Below is a small trained network, with its code and all its weights. Each question gives an input and a target symbol and asks what happens when units are switched off, that is, made to give their printed mean instead of their output.

import numpy as np


def w(rows, s, z=0):
    codes = np.array(rows[::2]) - 128.0
    scale = np.full(codes.shape[1], s)
    scale[-1] = z or s
    return codes * scale


def norm(h):
    return h / np.sqrt((h * h).mean(-1, keepdims=True) + 1e-5)


def f(y):
    return y / 2 * (1 + np.tanh(0.7978845608 * (y + 0.044715 * y**3)))


def softmax(a):
    e = np.exp(a - a.max(-1, keepdims=True))
    return e / e.sum(-1, keepdims=True)


def log_softmax(a):
    a = a - a.max(-1, keepdims=True)
    return a - np.log(np.exp(a).sum(-1, keepdims=True))


def net(x, mask):
    ids = ['δζηθξπσω'.index(c) for c in x.split()]
    T = len(ids)
    res = E[ids] + P[:T]
    u = 0
    for l in range(3):
        q, k, v = (norm(res) @ M[l].T for M in (Q, K, V))
        z = softmax(np.where(np.tri(T) > 0, q @ k.T / 3**0.5, -1e9)) @ v
        res = res + np.where(mask[u], z, O[l][:, -1]) @ O[l][:, :-1]
        u += 1
        y = f(norm(res) @ A[l][:, :-1].T + A[l][:, -1])
        res = res + np.where(mask[u : u + 16], y, B[l][:, -1]) @ B[l][:, :-1]
        u += 16
    return log_softmax(norm(res)[-1] @ U[:, :-1].T + U[:, -1])


Q, K, V, O, A, B = {}, {}, {}, {}, {}, {}
E = w([
[172,122,160,158,127],'δ',
[84,77,99,77,116],'ζ',
[170,76,132,149,170],'η',
[173,115,151,147,162],'θ',
[138,154,182,70,51],'ξ',
[147,72,118,148,134],'π',
[159,105,131,169,101],'σ',
[152,110,109,184,251],'ω',
],0.018)
P = w([
[127,182,171,124,130],'0',
[148,70,153,98,104],'1',
[69,60,210,248,2],'2',
[179,142,63,145,134],'3',
[145,77,151,89,108],'4',
[26,90,147,176,23],'5',
[189,104,97,201,182],'6',
[141,83,149,82,108],'7',
[20,78,132,142,59],'8',
[186,131,67,163,147],'9',
[138,86,150,79,108],'10',
[6,70,145,110,118],'11',
[183,138,67,157,145],'12',
],0.015)
Q[0] = w([
[112,191,148,169,113],'L0H0',
[135,81,247,125,164],'L0H0',
[151,101,149,86,127],'L0H0',
],0.012)
K[0] = w([
[81,12,25,88,69],'L0H0',
[107,194,240,135,195],'L0H0',
[1,250,212,122,112],'L0H0',
],0.0058)
V[0] = w([
[109,63,145,92,126],'L0H0',
[70,132,148,90,171],'L0H0',
[143,3,90,69,55],'L0H0',
],0.0053)
O[0] = w([
[159,134,206,55,147,160],'L0H0',
[28,128,192,2,217,9],'L0H0',
[149,64,163,233,164,104],'L0H0',
],0.007,0.0014)
A[0] = w([
[162,115,176,88,108,117],'L0N0',
[150,154,148,161,150,89],'L0N1',
[203,197,186,121,146,2],'L0N2',
[213,179,109,176,148,143],'L0N3',
[89,66,205,214,161,179],'L0N4',
[169,143,131,136,142,74],'L0N5',
[167,75,178,114,62,133],'L0N6',
[116,186,159,153,170,99],'L0N7',
[114,116,145,109,194,115],'L0N8',
[147,161,119,87,95,107],'L0N9',
[78,148,27,67,101,111],'L0N10',
[112,148,202,164,195,91],'L0N11',
[48,125,194,133,115,220],'L0N12',
[168,106,109,80,155,92],'L0N13',
[86,99,4,156,184,55],'L0N14',
[102,107,113,160,108,200],'L0N15',
],0.012,0.0055)
B[0] = w([
[80,94,51,149,146,154],'L0N0',
[158,153,192,125,109,135],'L0N1',
[133,127,126,83,70,135],'L0N2',
[150,95,183,142,66,203],'L0N3',
[43,147,116,68,45,255],'L0N4',
[142,94,204,118,118,134],'L0N5',
[77,141,99,87,127,214],'L0N6',
[230,155,94,69,187,125],'L0N7',
[18,120,154,113,157,144],'L0N8',
[196,78,100,184,142,125],'L0N9',
[195,175,165,179,88,128],'L0N10',
[146,126,148,90,97,144],'L0N11',
[54,152,119,229,147,183],'L0N12',
[89,126,104,161,117,150],'L0N13',
[94,4,3,110,132,170],'L0N14',
[63,186,107,126,76,182],'L0N15',
],0.0063,0.0096)
Q[1] = w([
[46,127,114,86,131],'L1H0',
[163,150,160,124,153],'L1H0',
[129,195,94,255,176],'L1H0',
],0.0091)
K[1] = w([
[166,136,204,4,149],'L1H0',
[129,86,139,107,111],'L1H0',
[111,31,104,170,124],'L1H0',
],0.011)
V[1] = w([
[173,16,220,2,164],'L1H0',
[201,81,104,101,129],'L1H0',
[222,121,75,65,117],'L1H0',
],0.0058)
O[1] = w([
[57,180,139,254,123,255],'L1H0',
[175,78,70,161,83,128],'L1H0',
[158,178,100,113,172,123],'L1H0',
],0.0075,0.0021)
A[1] = w([
[101,84,80,43,128,50],'L1N0',
[75,106,80,140,171,147],'L1N1',
[170,146,144,138,231,38],'L1N2',
[122,104,81,87,122,24],'L1N3',
[144,170,163,152,46,132],'L1N4',
[214,112,215,153,126,108],'L1N5',
[79,177,73,109,109,92],'L1N6',
[248,174,197,123,172,3],'L1N7',
[159,162,28,106,184,35],'L1N8',
[84,84,115,177,120,146],'L1N9',
[108,133,118,221,166,60],'L1N10',
[196,118,100,156,158,58],'L1N11',
[123,182,108,142,142,80],'L1N12',
[84,122,172,79,141,136],'L1N13',
[149,143,133,156,252,110],'L1N14',
[84,55,115,157,141,79],'L1N15',
],0.012,0.0033)
B[1] = w([
[140,97,192,152,102,183],'L1N0',
[212,147,141,56,86,219],'L1N1',
[108,239,174,175,230,128],'L1N2',
[113,80,195,124,125,145],'L1N3',
[213,125,64,138,115,190],'L1N4',
[147,85,39,111,164,172],'L1N5',
[216,144,127,177,244,183],'L1N6',
[1,2,181,122,103,148],'L1N7',
[130,101,18,203,156,136],'L1N8',
[155,243,111,116,86,254],'L1N9',
[144,131,56,108,117,147],'L1N10',
[75,88,125,122,158,147],'L1N11',
[114,118,170,121,163,115],'L1N12',
[124,73,43,126,80,156],'L1N13',
[245,170,187,169,120,138],'L1N14',
[140,187,125,197,79,233],'L1N15',
],0.0071,0.0074)
Q[2] = w([
[57,100,106,133,126],'L2H0',
[133,19,59,129,154],'L2H0',
[156,247,107,3,80],'L2H0',
],0.011)
K[2] = w([
[1,127,85,46,48],'L2H0',
[205,63,137,170,115],'L2H0',
[109,173,173,66,226],'L2H0',
],0.0067)
V[2] = w([
[254,119,126,217,77],'L2H0',
[74,214,252,118,206],'L2H0',
[235,73,137,113,197],'L2H0',
],0.0058)
O[2] = w([
[113,235,67,186,73,217],'L2H0',
[180,116,16,30,45,2],'L2H0',
[168,86,253,118,101,78],'L2H0',
],0.0052,0.0067)
A[2] = w([
[112,99,100,50,75,95],'L2N0',
[147,166,93,117,140,82],'L2N1',
[188,189,144,126,90,145],'L2N2',
[57,189,120,109,123,89],'L2N3',
[48,100,14,84,132,9],'L2N4',
[66,184,93,85,168,208],'L2N5',
[71,64,164,127,241,160],'L2N6',
[132,131,147,178,176,99],'L2N7',
[205,96,125,116,134,77],'L2N8',
[129,197,60,131,111,18],'L2N9',
[128,146,110,152,121,102],'L2N10',
[107,179,109,158,111,132],'L2N11',
[212,149,88,2,106,4],'L2N12',
[162,179,79,153,209,63],'L2N13',
[137,84,166,144,103,132],'L2N14',
[128,91,53,199,136,163],'L2N15',
],0.014,0.004)
B[2] = w([
[128,165,94,115,206,148],'L2N0',
[173,107,124,160,110,133],'L2N1',
[108,123,118,112,188,189],'L2N2',
[79,178,139,194,71,190],'L2N3',
[119,117,49,218,209,172],'L2N4',
[166,124,65,201,88,170],'L2N5',
[105,128,87,82,132,138],'L2N6',
[115,161,185,69,170,138],'L2N7',
[100,173,130,130,112,148],'L2N8',
[147,98,174,117,129,194],'L2N9',
[106,114,117,130,124,163],'L2N10',
[80,111,116,119,104,220],'L2N11',
[170,209,107,5,51,147],'L2N12',
[244,98,158,141,164,143],'L2N13',
[147,116,121,114,151,164],'L2N14',
[93,169,154,84,148,255],'L2N15',
],0.011,0.0093)
U = w([
[73,127,145,115,40,104],'δ',
[89,168,188,98,183,4],'ζ',
[224,135,127,154,189,219],'η',
[202,41,164,146,70,156],'θ',
[122,40,85,61,157,221],'ξ',
[133,104,2,147,181,136],'π',
[190,155,76,38,88,181],'σ',
[203,157,92,210,68,73],'ω',
],0.009,0.0021)

Each question gives the input, a string of symbols that net reads in full, and the target symbol t.
The units are the heads (3 rows each of Q, K, V and O) and the neurons (one row each of A and B). Each row of codes is followed by its name. A weight is (code - 128) times the scale printed after its matrix; where a second scale follows, it is the last column's (O, A, B and U).
mask holds one flag per unit, layer by layer, with each layer's heads first. A switched-off unit (its flag False) gives its mean, the last column of its rows in O or B, instead of its output. The means were averaged over made-up inputs and are rounded, as every weight is.
A unit's drop is (log p(t) with every unit on - log p(t) with that unit switched off) / (log p(t) with every unit on - log p(t) with every unit switched off).
The circuit of an input: a set's keep is (log p(t) with only the set's units on - log p(t) with every unit switched off) / (log p(t) with every unit on - log p(t) with every unit switched off). Starting from the 12 units with the biggest drops (on a tie, the unit counted first), units are removed one at a time, each time the one whose removal leaves the highest keep (on an exact tie, the one counted first), for as long as the keep stays at least 0.8.
circuit, biggest first: the units of the circuit, biggest drop first
unit that matters most: the unit with the biggest drop
k most important neurons: the k neurons with the biggest drops, biggest first
k most important neurons of layer l: the k neurons of layer l with the biggest drops, biggest first
drop when u is switched off: that unit's drop, to one decimal
input ζ ξ θ δ ω ξ π θ ω ζ ζ, target π: circuit, biggest first	[L2N4]
input ζ ξ ω ω η π π η, target π: circuit, biggest first	[L2N4; L0N3]
input δ ξ π ξ ξ, target ζ: 2 most important neurons	[L1N6; L0N4]
input ω ω π σ π ξ ω ξ, target σ: 2 most important neurons	[L0N4; L0N12]
input σ θ ξ ξ π η ω ξ, target θ: 2 most important neurons	[L0N4; L1N9]
input ξ σ δ π ζ ω δ θ ξ π ω, target ξ: 2 most important neurons	[L0N12; L0N4]
input δ η δ ξ ω ω ω σ, target ζ: 4 most important neurons of layer 0	[L0N4; L0N6; L0N14; L0N3]
input δ ω π δ δ π θ π θ ξ ξ, target ζ: 3 most important neurons of layer 0	[L0N3; L0N4; L0N12]
input π ω π ω σ θ η π σ δ, target θ: 2 most important neurons of layer 0	[L0N3; L0N12]
input π θ π η ω π ω δ σ ω ω, target δ: 2 most important neurons	[L1N15; L2N4]
input σ σ π δ ξ θ π σ, target θ: 2 most important neurons of layer 0	[L0N12; L0N4]
input σ ζ ξ ζ ξ, target θ: 2 most important neurons	[L0N4; L1N0]
input θ σ π θ ω, target η: 2 most important neurons	[L2N13; L0N4]
input ω ω ζ ω π π ξ σ, target σ: most important neuron	[L1N1]
input ω π π η θ, target σ: 3 most important neurons	[L1N1; L0N8; L2N12]
input ξ π π ζ η, target ξ: 2 most important neurons	[L0N12; L1N0]
input σ ζ δ ω ξ ξ η ξ ξ π η, target θ: 2 most important neurons	[L1N0; L0N12]
input σ η θ π π, target θ: 3 most important neurons	[L1N0; L0N4; L2N15]
input θ ω δ ω ω ξ η η, target η: 2 most important neurons of layer 0	[L0N4; L0N3]
input δ π ω ζ η σ ζ π, target ζ: unit that matters most	L0H0
input σ ξ ω η σ η ω ω ξ η θ, target θ: 2 most important neurons	[L1N0; L2N15]
input θ ω θ ω η θ ξ σ, target η: 2 most important neurons of layer 0	[L0N6; L0N4]
input ω η θ η ξ π η π σ δ ζ π π, target δ: 3 most important neurons of layer 2	[L2N4; L2N15; L2N5]
input π π θ π θ π ω ω ζ ω ω, target δ: drop when L2N4 is switched off	0.2
input σ δ σ η θ, target θ: drop when L1N5 is switched off	0.0
input ζ θ ω ξ ω δ ζ δ, target π: drop when L2H0 is switched off	0.9
